[[132 105 130  47  36]
 [ 14 212  74  24   5]
 [ 61  44  12  60  97]
 [  0  57  93  59  37]]
Counting starts at 0.
The entry just left of 47: 130
The entry just right of 24 -> 5
Find the entry in the top-right corner.
Answer: 36
The entry in row 0 and column 0 -> 132
Find the entry in row 1 and column 2.
Answer: 74
Find the entry directly above the largest entry.
Answer: 105
Find the minimum.
Answer: 0
The entry at row 2, column 0: 61

[[-10  22 -18 -14  -8 -23   9  26 -16 -10 -14]
 [-19   1   1 -25 -29  25   2   1   8 -34 -15]
 [-15  18 -13 -11 -10  -9  37  32 -13 -14 -14]
 [-17  16  -7 -22 -22   4   5   7  -2 -24 -14]
 [-18  27 -16 -23 -19 -18  11  24 -13 -19 -18]
 [-15  26 -21 -19 -14 -27  11  28 -18 -15 -18]
 [  9 -20  10   5   2   9 -44 -37  11   5   9]
 [ 14 -24  18  13  10  23 -19 -21  17  10  14]
 [-12  16 -11 -10  -8  -8  32  31 -12 -11 -12]
 [ 13 -25  18  12   8  24 -20 -23  18   8  13]]
The smallest entry is -44
The entry directly below the largest entry: 5
Give the smallest entry in the first column.
A: -19
Give the last entry, reading row by row.
A: 13
The smallest entry in the first row -> -23
The largest entry in the last column: 14
The entry directly above the smallest entry -> 11
Give the entry in the top-left corner.
A: -10
The top-right entry: -14
Give the 3rd entry on the diagonal from the top-right corner.
A: -13
Give the 4th entry from the end, reading row by row.
A: -23
The first entry in the row that holds the largest entry: -15
The 5th entry, reading row by row: -8
Give the entry in the bottom-left corner.
A: 13
The entry just left of 27: -18
Give the last entry in the row that holds the largest entry.
A: -14
The entry directly above -7 is -13
Give the third smallest entry.
A: -34
The 2nd entry on the main diagonal: 1
Give the largest entry in the first column.
A: 14
The last entry of the smallest entry's row -> 9
The 5th-last entry, reading row by row is -20
Give the first entry of the smallest entry's row.
A: 9
Give the 2nd entry in reading order.
A: 22
The top entry of the column that holds the largest entry: 9

data = ((5, -419, -772, -8, -8), (797, 64, -155, -371, -371))
The entry just right of -772: -8
The entry just right of 5: -419
Which number is the entry just right of the largest entry?
Answer: 64

W = [-299, -171, 520, -279, 3, -763]
The entry just right of -279 is 3
The entry just left of the largest entry: -171

arr =
[[-18 -18  25  15 -18 -11  25 -18 -17  -3 -18 -17 -18  -9]
 [ -4  -4   5   8  -4  -6   4  -4  -4   3  -4  -5  -4   1]
 [  0   0 -28   3   1  -3 -27   1  -1  24   1  -2   1  27]
 [-11 -11   8  -3 -11   5  12 -11 -11  -4 -12 -10 -12  -5]
 [  4   4   2 -23   4  20   8   4   5 -19   3   7   3 -16]
 [ -6  -6   3   5  -6  -4   3  -6  -6   4  -6  -6  -6   2]
 [ -9  -8  -2  17  -8 -14  -5  -8  -9  17  -8 -10  -8  14]]
Find the entry directly above the smallest entry.
A: 5
The top entry of the column that holds the smallest entry is 25
The 5th entry from the end, reading row by row: 17
Find the fourth entry in reading order.
A: 15
The smallest entry in the last row is -14
Find the 2nd entry from the end, reading row by row.
A: -8
The entry just left of the largest entry -> 1
Find the first entry of the largest entry's row.
A: 0
Find the smallest entry in the last column.
A: -16
Find the last entry in the row that holds the largest entry.
A: 27
The entry directly below the largest entry: -5
The entry in the bottom-left corner: -9
The last entry, reading row by row: 14
Find the top-right entry.
A: -9
The 1st entry on the main diagonal is -18
The third smallest entry is -23
The 2nd entry on the main diagonal is -4
Find the 2nd entry on the diagonal from the top-right corner.
A: -4
Find the 3rd entry on the main diagonal.
A: -28
Find the fifth entry in reading order.
A: -18
The third entry on the diagonal from the top-right corner: -2
